[ -8  56 -21  -5  14  -4 -41  30  31  84 -12  -3 -18   7 -70  -1  -9 -12
 -24 -27  54  23  29  33  35 -30 -14 -24  25  19  11  31   8  40 -80 -22
   3] -> lud
[  9   7  64  19   4   7  13 -23 -25  37  -9 -36 -30   9 -40   6 -26 -58
 -17  33 -12  17  33  24  20   6 -16  -9   6  23  -7  34  73  41 -59   5
  -4] -> sume
[ -9  -6 -40  11   3  25  26  -6  23  23  24 -34 -18 -13  24   6 -13  15
 -27   3   1 -19 -10 -13  31  -5  11   5   4  24  26 -41 -19 -22  27  26
 -21] -> Gegot
[ 24   3 -47  -5  -3  -4 -29  27  15   6  -4  10  -8   8   6   9  14  29
 -23 -12  40   5 -24 -44  -1 -10   7   9   4  15   7 -19 -14 -19  10 -17
  13] -> subi
[-14  -5 -16   1   7 -14  33  25   0  21  24   1  26 -27  -6  -6  -3  28
   9  -9 -16  12   8   3 -16  -1   1  -3 -13 -15  23  -3   1  -6  10  19
 -23] -> sume
[ 26   3 -35   3 -14  -7  14  23   7  32  -4  15  16 -21 -11   6   6  25
   0 -13  23  27   3   0  19  -2  16  22  -9 -11   6  13   2  -6  -8   2
  12] -> Gegot
[-26  -7 -20 -20  15  26  19  20   9  11   3   7 -11  11  23 -42 -10  29
 -17 -14 -16  -6  -6 -19  -6   8   2 -21  19  20 -18  -8 -24 -14  15  22
  -8] -> tagit
[ 17  24 -47   6 -25 -24  22   2  31   5  -1  50  67  -7 -86  63   3  37
   2 -21 -11  17   4  27  47 -35  -2  63   3  26  75  39  34   7 -58 -18
 -16] -> Gibi
[-23  10 -10 -11   7   9  -9  28  27  -6  16 -13 -20 -16 -20   0  -4 -11
 -12   5   9   8  20 -28   5  -3 -12 -19  -2   9   1  -6  -8  -6  15  -6
   5] -> subi
[-44   7 -15  16  -6   5   3  10  -9 -10  12   3 -21   8  -2 -21  -5 -14
  -2  -5 -22   5  19  23 -12  -5   1 -20 -21  40   6 -15  18  18  18   8
 -30] -> tagit
[-11  44   4   1  11  21  34  15  18  25  13   2  -6  12 -19   2 -31 -55
 -17  -9  -8  -6  22  -5  33  -3 -12 -21   7  34  -7  32  -4 -10  10  14
  11] -> Gibi
[ -8  26 -62 -19  39  -3  -1  13  25  39 -12  41  29  20  54 -42   7  -6
 -13 -17  20  16  -5 -12   8 -23  36  20   3  -4 -33  -4 -11 -24  65 -16
  52] -> subi
[ -1   9  -9  -5  16  -3 -11   2  12  20  -1 -29  -6 -13   4 -13  -5 -12
  -9 -12   1  13  -7 -16  29  15 -10 -20  14 -19 -24   8  -4  -5   9  15
  15] -> dako
[-14  -3 -61  18 -41   4  18  49  26 -32  26  28  56  -2  34  11   3  24
  19 -25  14  18   4  18 -65 -36  35  27 -19 -81  74   3  39 -28  67  20
 -57] -> Gegot
[ 44  23  -8   4 -23  35  16   4  -2  22  17  56  23   1  -1  12 -22  25
   7  -7   2   2   7  -7   3  32   5   5  -2  23  28  21  36  -8 -36  10
  45] -> sume
[-11  -7  13   3  -2   4  27  -2 -17   5  -4   9 -10   5  -8 -19   1  -3
   3   1 -26   9  23   6   3  10  -1  -8  -2  -3   1   2  27  18 -15   0
  -4] -> tagit
[-36  -4 -18  32 -51 -29 -21  16 -22 -45  -4  46  30   6 -63  12   4  -3
  -1 -10 -37  14  10  16 -20 -31  -2  26 -45 -19  45  -9  -9   8  12 -10
 -39] -> zod
[ -7   1   5  22 -23   9  -7  27  -6  -2  12   5  21   4  -8  -6 -12  -4
   9 -16 -37  15   7  17  22  -7  -3   2  -5  -3  22  -7   7  -1  18   8
 -12] -> lud
[-30  -1  10  11  11 -15  -5 -20  -3  25   4 -21 -12   2 -13  17   8  12
 -31  13   7  -6   1  14 -24   1  15  -4   0  31 -12   8   6  -2  -9   2
 -19] -> zod
[-22   2  24  -6  13  24  19   0   7   0 -10  26 -12  32   6  -7 -38  -7
  -9   5  -4 -29   8  -3 -14 -24  13 -16   6  19 -10  19 -22  -7  17  13
 -45] -> subi
[ 12  13   8   4  -6  -7  27   2  -7   9   4   2   3  -7 -43  13 -12 -30
  -4   2  -4   6   9  11   1  10  -2   0   0   0   4  38  28   3 -15   3
   0] -> Gibi
[ 11   3 -14  15 -25 -25  23   4  -2 -14   8 -30 -11   4  16  13 -24  14
 -14  13  14   2   6   9 -16 -49   7  -5   0 -25  -6   6  -7  -8  10  20
 -25] -> zod
[-14 -18 -15  -3  -7 -60  33 -21 -16  33  16   7  24 -17  -6  17  16  67
  -8 -25 -30 -13 -18  25 -23  32  -3  39   2  11  52  -9  -5 -10   5   4
 -34] -> sez
[ -9 -36  67  21 -10 -12  -3 -12 -13  21  -4  -5  -9 -22  30  -2  11   6
   0  -9  -6  17 -26  11  -4  26  17  15   2 -20  -9 -19  26  26 -10  -2
 -25] -> dako
[ 15  23  16   8  22  10  34 -26   5  14 -11 -24  12  21  24  20 -10 -37
  -1   3  10 -30  -2 -22  26  30  14   8   4 -22 -36  11   8 -10  48   0
  23] -> lud
[  9   4 -15  29 -18  10 -12 -11  15 -44  29 -35 -12 -18  25  26  -8 -40
 -20   9  -8   5 -14  17   7 -34   4   3  -1 -10  34  -5  39 -10   6  11
 -20] -> Gibi
[ -6  -9   2   0  -5 -11  17 -14  -4   9  -4  -8   9   2   5  -7  -3  24
  -3   1  -4   1  -4  10   5  18  14  20  10   8 -12  -4  32   6   4   4
   6] -> zod
[ 31  -2 -10   1  10  -2 -14   0  -3  19  19  39  22 -22 -12   2  -4  13
   3 -10 -34  -1  -6 -32  28   3  -1  22  -5   1  51 -16 -13 -21   4   3
  -1] -> subi
[  6  15  10   0 -22  -8  25   2 -13  -2   3  -1 -12  -3 -60  -3 -18 -16
  -4   9 -28   8  37   6   4 -15 -22 -20 -19   6  18  38  15  21 -30  10
 -13] -> kib
[   6   15  -45  -17   11    8   71   34   26  -18   13   27    6   -3
 -114   13  -53    1   17   32   13   12   53  -33   -4  -57  -12    4
  -18   20   33   44   -6    8    9   -5  -22] -> sume
[  3   3 -30   4   2 -11  14 -27  -2  -4   9  19  33  -2 -13  -6 -11  10
   7 -16 -33 -12  17  -1  34   9  -5  22  -2  -4  35 -18  -7  -2  17   5
   1] -> sez
[ 35  -8 -11  12 -34   9 -18  -1   4 -17 -10 -11 -13 -18  20  17  28  27
  -6  -8  20   3 -19  18  -2  -5   9 -10   3 -26  17   9   9  -4 -39   0
   7] -> kib
[-29 -29 -30   6 -34 -14  29  12 -16   3  14 -19  -8  11  13   4  -7  10
 -13  20  -3   5   5  25 -24 -29  -4  -4 -12 -17   9 -25  -2  -6  41  13
 -36] -> tagit
[  2 -12 -22  -5  -2  -7   1  12  -2  19  10  35  15  -4  13 -13  -1  38
  -5 -20   7   7  -8 -23  -8   9  15   8  -5  -2   4  -9 -13 -16  26   2
  -1] -> zod
[ 16  31 -13   2 -26  -4  -3  23   0   3  -1 -11 -18 -14 -23  11 -11 -12
 -16  12  -1  12  24  -2   9  -9 -23 -11 -15  22   5  13   7   9 -30  15
  22] -> sume
[ -7 -14   2 -17  10  14  30 -16  -2  85  -4  73  -8 -18  11 -18  -4  35
  -4 -38  18  29  16  48  49  44  23   7   7  45 -16  37 -27 -10 -12 -22
  23] -> kib
[ -3   4  -1  -4   2  -2  20  -7   0 -14 -12  30   9  11 -25   5 -11 -14
   8  -5 -19  10  23  -3  22  -1 -10  16  -8  10  -2  27   2  14   2  -8
  -5] -> tagit
[-23   4 -11  -7  -6  14   8  19  12  10   8   4 -15   5  45 -11 -13 -26
 -19  -7  16  -3   2   5   9 -12   2   2   1  17   5 -18  11 -13  45  13
 -29] -> Gibi
[-31 -10  10  20 -37  22  23  33   0 -21  14 -22  -3 -16   1   7 -10 -10
   5   5 -27   4  -4  19   2 -14  -3 -16 -10 -30  18  -4  28  -2  19  30
 -45] -> tagit
[ 10   8 -42   1  12  -6   4  19  10  10  25   2  22 -14 -26 -13   4  40
   3  -9  10  18  11 -11 -11 -16  -2  -4   3   8  26  -2  10  -1 -15  -4
  15] -> sez
[-19 -11 -30  42   5  20 -21  10 -14 -17  12  31  34  33 -32  -7 -11 -14
   8  -5  43  27   9 -18 -13 -11  25  18 -29   4   7 -32  39  13  32 -38
 -30] -> subi
[-15  21  44   5   8 -18 -51 -20  49 -57  -1 -81 -12 -22  -2  44   8 -76
 -37   6  21 -14   0 -19 -18  -4 -15   5  26 -51 -18   5  -3  18 -19   7
 -26] -> Gibi
[ 21 -32 -29  39   0  34   7  -4 -15  -7  -3   8  -3 -10  61 -19  31   6
   2 -28   2  65  10  28  37  40  28   0   4 -10  -8   7  31 -24   2 -32
  69] -> sume
[-13  22 -42 -17 -28 -45  42 -25  -8  36 -10  32  20 -19 -72  35  -3  26
  -6  -1   6 -17   9  57  17   0  -6  44  -4 -20  66   9  46  12 -58  -8
 -35] -> Gibi
[ -1 -17   8   2 -34  -3  13  16 -22  23  12  38 -17 -30 -13 -31  -1   6
   5 -20 -22  44  16  32  18  28  14   4 -15  15  14   9  30   6   7  -6
   6] -> kib
[ 10 -19  17  28 -27  10  38  25 -29  10   9  13   8  21 -20   0 -13  16
  -2  13 -23  15   5  -8 -14 -16  -3 -10 -27  37   5   1  19  19 -18   5
  -2] -> sume
[ 18  13 -13   7  -2  10  -2   8   4  -5  12  16   0  -1  -9   0  -8 -11
 -10 -15  -2   2   3 -15  11  -9  -7 -15  -5  20  14   7  -1   1 -24   3
  -1] -> Gibi
[ -4 -16  -5  -7  -9   9  -2 -43   0   1  -8 -25 -17  15  45  -3 -21  -3
 -22  -5  21  -9  -4  21  32  21   5  -5  16   1 -38   0   4  -3  16  10
 -16] -> kib
[ -7   7 -49 -15  12  16   0  13   6  -7  13  16  -9   7  -2 -27 -14   4
 -10  15   3  -5  13 -18 -28 -12  -2  -6  -7  19  21 -11  -9 -21  33  -1
  11] -> subi
[ 11   4 -44 -14  19  12  23 -13  10 -12  -5 -29  -7  27 -17  12   0  -7
  -2  30  16 -14  16 -18   8  -5   6  -5  15 -10  -8  17  19 -29  24   2
  24] -> Gegot
[-17  -8  29   6  -6  -5  29  -4  -9  -1  -6 -16 -17  12 -23  -2 -19  -9
  -3  20 -22   7  18  14  -6 -23  -9 -14   3  -6   2  21  15  12  -8   9
 -25] -> dako
[-28 -40 -27   6 -26  -7  42  36  -1 -13  12 -29  51  -9 -14  11  19  56
  29  -6  33   9 -19   6 -28  32  16  19   7 -57   3 -22  45 -16  56   0
 -22] -> sez
[ -5   4  -3 -22   1  -6   2  11  -9  -2   1  25  -7 -10 -52 -13  -2  11
   7   5 -22  -5  21  11  -5  -4 -11 -13   1  33  24  12  19  11 -40   6
 -19] -> Gibi
[-12  24  -3  -5   0 -10 -20   4   3  16   4  10   7  -5 -35  -2  -9  -4
  -9   6 -16   3  21  -3  10  -1 -15   6 -10  48  -1   6  -7   6  -4  10
  11] -> zod
[ 25  31  -4   5   2 -24   6 -10  12  10   2  14  -6  -8 -65  24 -12   3
   6  -7 -47 -26  22 -32  30 -20 -23 -12 -18  52  55   3 -22  30 -27  22
 -29] -> dako
[-18   7 -31  -1 -10   4 -12  31  -7  21  -1  26   7   5  -4 -28  -3  11
  -1 -11  11  26  14   2 -13   1  -4  -6 -13   9   2  -8  -4  -6  23   5
   2] -> dako
[-32  -4   3 -10  -8 -16   9  25   5  29  -3 -20  -1 -36   9 -24  15  36
 -10 -20 -20  23  15  23   1  22   2  -7  -4   5 -13   4  15  14 -29  27
 -18] -> Gegot
[-19 -30  34  10 -22 -14   6   7 -16  35  -1 -25  -6 -13 -11  -7  10  -7
 -10   0  -5  12 -11  10 -11  26  -6  -3 -12  -4 -12 -18  41  53 -17   6
 -27] -> tagit
[ -8 -36   1  -9 -31   7  30  23 -42  31 -14  34 -32 -13  -5 -21  18  52
  -4  10  25  10  -1  40 -48   5  10   4   4 -45  52   7  47 -17 -29 -14
 -23] -> sez
[ 11  22  -2  20  13  14   3  -7  19  -9  -5 -17 -12  31 -22  22 -13 -42
 -13   2  15   0  12 -36  16 -12   2 -18  12  -5 -13  19 -14 -11  25  -5
  14] -> dako
[ -3  12 -42 -11  27   6 -18  10  24  14  -3  19  17  22  29  -8   7  18
  -5 -27  20  -4   7  -7   0  -7   8 -12  23 -11   4   4 -35 -32  19  -6
  11] -> subi
[ 22  23 -22  17   2   6 -36   6  39 -19  32 -63  18 -48  17  19   2  19
 -11 -27  -9  10   2  -4  29   4  -1 -16  41 -40  22   1   1 -33 -19  39
   1] -> sez
[ -8   1 -36   6  -8  -9  12  -5  13  14   8 -13   5   5  -3   3  -4 -18
 -19  -2 -14  -7  18  32   2 -21   8  -8   8  18  21  -9 -15  -1  17  17
 -13] -> Gibi
[ 12  25  -9  16 -17  24   0  29   7  -1   3   9  -7  -6 -15  -4 -10 -28
   1  -3 -15  15  13   1  24  -6  -7  -9  -7  10  21  14  13  -5   0   1
  30] -> subi
[ 17 -22  44 -31  25   1 -15  -6   6  52  -9   8 -24 -35  58 -18   2  36
  -9  -6   8 -33 -35 -27  18  13   5   5  28 -27   4 -41 -25  -2 -29  15
 -26] -> subi
[  4 -18  52   6  -1   6  27 -11 -36   7  -7  -1 -14 -21  18 -29  -3 -13
  22  -5 -41   6  21  23  13  60  -1 -18   0 -27 -10  12  26   3 -11   7
  13] -> subi
[  6  26 -33   4 -17  -1   0  31  40 -20   5 -39 -12  -1 -30  28  -7 -20
 -12  11  16  22  19 -13  10 -51 -26 -10  13 -27  31  23   4  -9   6   4
   4] -> dako
[-48  -7  17   3 -21 -10  33   9  -9 -17  -6 -12 -36  -1   7 -33 -24   8
 -25  18 -65   6  24  25  -9 -52 -16 -26 -13  20  -7  -4 -48   6  -3  29
 -29] -> dako
[ 48  51 -44   9   5  -6  16 -37  15 -24  -4  14  47   7 -28  27   2 -16
  22  -6 -28  -8  52 -24  56  26  -8  32  -3   8  31  16  17  -9  10  -2
  71] -> zod
[ -3  -7   0 -22  14 -18   2  -2  -7  23  -2  13   2 -24  -8 -23  -2  11
   1   2 -20   2   9  -1  -2   8   3   5 -15  -9   0  -1   6  13  11   1
 -10] -> lud
[ 11 -20  23 -29  -9  43 -38 -34   3 -33 -35   1 -42  34 -12  23 -18 -35
 -11  47  16 -58   1 -48  19  -7 -36 -14  11 -24  16 -18 -12  -3   3   9
 -25] -> dako
[  7   8   4  23  -2  13  16  14  13   0  10   2   8  -2  16  11   2 -27
 -11 -22   8  -2  -9 -24  16   3  13   9   0   0   6 -15  -9  -9  22  -1
  -3] -> Gibi
[ -3 -22  14  -3   2  11  30  49 -16   9   2  11   7   4   5 -46  -4  31
  13 -17 -13  13  -2 -25  -9  -1  -9 -25  -2   4 -18   4 -23  -3  16  10
   3] -> sez
[ 22 -44  22 -21  24 -19 -15 -12 -31  49 -17  -1 -11  -8 -37 -28  -1 -20
  -4  24   0   3  25 -38  21  14  -3  17  -1 -35   1 -39  -3  19  24 -12
 -22] -> lud
[  0  25 -29  18   0  24   2  -8  20  18   2  -3 -21  22  44  22  -3  16
 -19 -20  47  -1  -9  22  22  12  18  14  15  49   4  -1  21 -12   8 -24
  12] -> lud
